Below is a small trained network, with its code and all its weights. Each question gives an input and a class and asks what happens when units are switched off, that is, made to give their printed mean instead of their output.

import numpy as np


def w(rows, s, z=0):
    codes = np.array(rows[::2]) - 128.0
    scale = np.full(codes.shape[1], s)
    scale[-1] = z or s
    return codes * scale


def f(y):
    return y / 2 * (1 + np.tanh(0.7978845608 * (y + 0.044715 * y**3)))


def log_softmax(a):
    a = a - a.max(-1, keepdims=True)
    return a - np.log(np.exp(a).sum(-1, keepdims=True))


def net(x, mask):
    res = np.array(x, float).reshape(1, 7) / 4 @ E
    y = f(res @ A[0][:, :-1].T + A[0][:, -1])
    res = res + np.where(mask, y, B[0][:, -1]) @ B[0][:, :-1]
    return log_softmax(res[-1] @ U[:, :-1].T + U[:, -1])


A, B = {}, {}
E = w([
[72,245,130,132,141,97,132,156,134,128,204],'x0',
[149,86,57,123,166,143,156,12,77,195,98],'x1',
[108,141,130,77,102,137,101,75,135,165,219],'x2',
[193,94,164,124,135,110,158,133,156,178,181],'x3',
[77,120,133,106,160,116,202,140,124,130,109],'x4',
[116,151,113,107,204,90,207,128,142,159,151],'x5',
[61,160,100,110,114,133,118,98,79,42,90],'x6',
],0.011)
A[0] = w([
[70,174,115,143,150,121,175,69,115,72,39,137],'N0',
[113,151,140,130,125,129,126,91,145,140,169,191],'N1',
[181,35,134,132,82,132,68,63,130,145,96,50],'N2',
[92,159,123,172,105,147,122,145,136,172,135,3],'N3',
[165,118,149,123,138,103,197,206,160,156,160,43],'N4',
[98,186,144,145,78,136,68,241,132,14,127,148],'N5',
[122,191,134,121,108,136,111,92,126,153,253,125],'N6',
[148,137,126,158,114,100,139,125,154,102,123,12],'N7',
[163,109,135,150,134,124,167,181,154,170,140,204],'N8',
[118,140,140,106,136,147,110,160,87,161,126,87],'N9',
],0.014,0.0022)
B[0] = w([
[104,140,104,104,124,124,221,138,3,83,158,201],'N0',
[127,116,131,137,100,81,104,115,103,173,150,154],'N1',
[146,79,140,135,114,236,67,72,153,139,113,214],'N2',
[141,127,131,110,142,94,84,124,133,106,106,139],'N3',
[180,145,128,173,158,120,205,189,130,158,156,176],'N4',
[109,167,154,166,111,108,24,153,174,71,31,254],'N5',
[76,142,117,77,104,47,109,83,165,156,182,194],'N6',
[98,131,147,112,114,169,113,138,163,127,136,132],'N7',
[154,127,133,129,174,142,173,180,167,142,151,171],'N8',
[146,154,139,115,117,125,136,110,143,100,132,129],'N9',
],0.012,0.024)
U = w([
[204,112,125,156,205,116,210,196,187,204,147,26],'0',
[99,187,139,173,106,91,100,194,147,67,23,248],'1',
[81,121,42,92,142,135,223,77,2,103,90,195],'2',
[183,25,87,126,125,232,135,24,122,185,102,47],'3',
[94,143,91,57,98,40,140,56,159,205,197,96],'4',
],0.0074,0.0017)

Each question gives the input, the list of numbers given to net, and the class t.
The units are the neurons (one row each of A and B). Each row of codes is followed by its name. A weight is (code - 128) times the scale printed after its matrix; where a second scale follows, it is the last column's (A, B and U).
mask holds one flag per neuron, in row order. A switched-off neuron (its flag False) gives its mean, the last column of its row in B, instead of its output. The means were averaged over made-up inputs and are rounded, as every weight is.
A unit's drop is (log p(t) with every unit on - log p(t) with that unit switched off) / (log p(t) with every unit on - log p(t) with every unit switched off).
The circuit of an input: a set's keep is (log p(t) with only the set's units on - log p(t) with every unit switched off) / (log p(t) with every unit on - log p(t) with every unit switched off). Starting from all 10 units, units are removed one at a time, each time the one whose removal leaves the highest keep (on an exact tie, the one counted first), for as long as the keep stays at least 0.8.
circuit, biggest first: the units of the circuit, biggest drop first
most important unit: the unit with the biggest drop
top k neurons: the k neurons with the biggest drops, biggest first
drop when u is switched off: that unit's drop, to one decimal
input [7,2,-1,-5,4,5,-7], class 0: most important unit -> N4
input [-5,-2,-2,5,0,-1,6], class 3: top 2 neurons -> N5, N2
input [0,-7,6,8,5,-3,2], class 4: top 2 neurons -> N6, N1
input [-5,-1,-3,3,1,-2,6], class 3: circuit, biggest first -> N5, N2
input [-8,-6,8,4,-2,6,1], class 0: top 2 neurons -> N4, N8
input [-2,-1,-5,6,-7,1,2], class 3: top 2 neurons -> N5, N2
input [8,8,-3,-3,-6,0,0], class 2: top 2 neurons -> N0, N5
input [0,-7,5,3,-3,1,-5], class 0: top 3 neurons -> N4, N8, N0
input [-6,-4,-5,-1,0,-3,-7], class 0: top 2 neurons -> N8, N4
input [6,-3,8,-8,2,7,6], class 4: drop when N6 is switched off -> 2.9
input [-6,-5,2,-5,-2,-2,-8], class 3: drop when N2 is switched off -> 0.6
input [-4,-2,-5,-5,2,3,3], class 2: drop when N5 is switched off -> 0.0
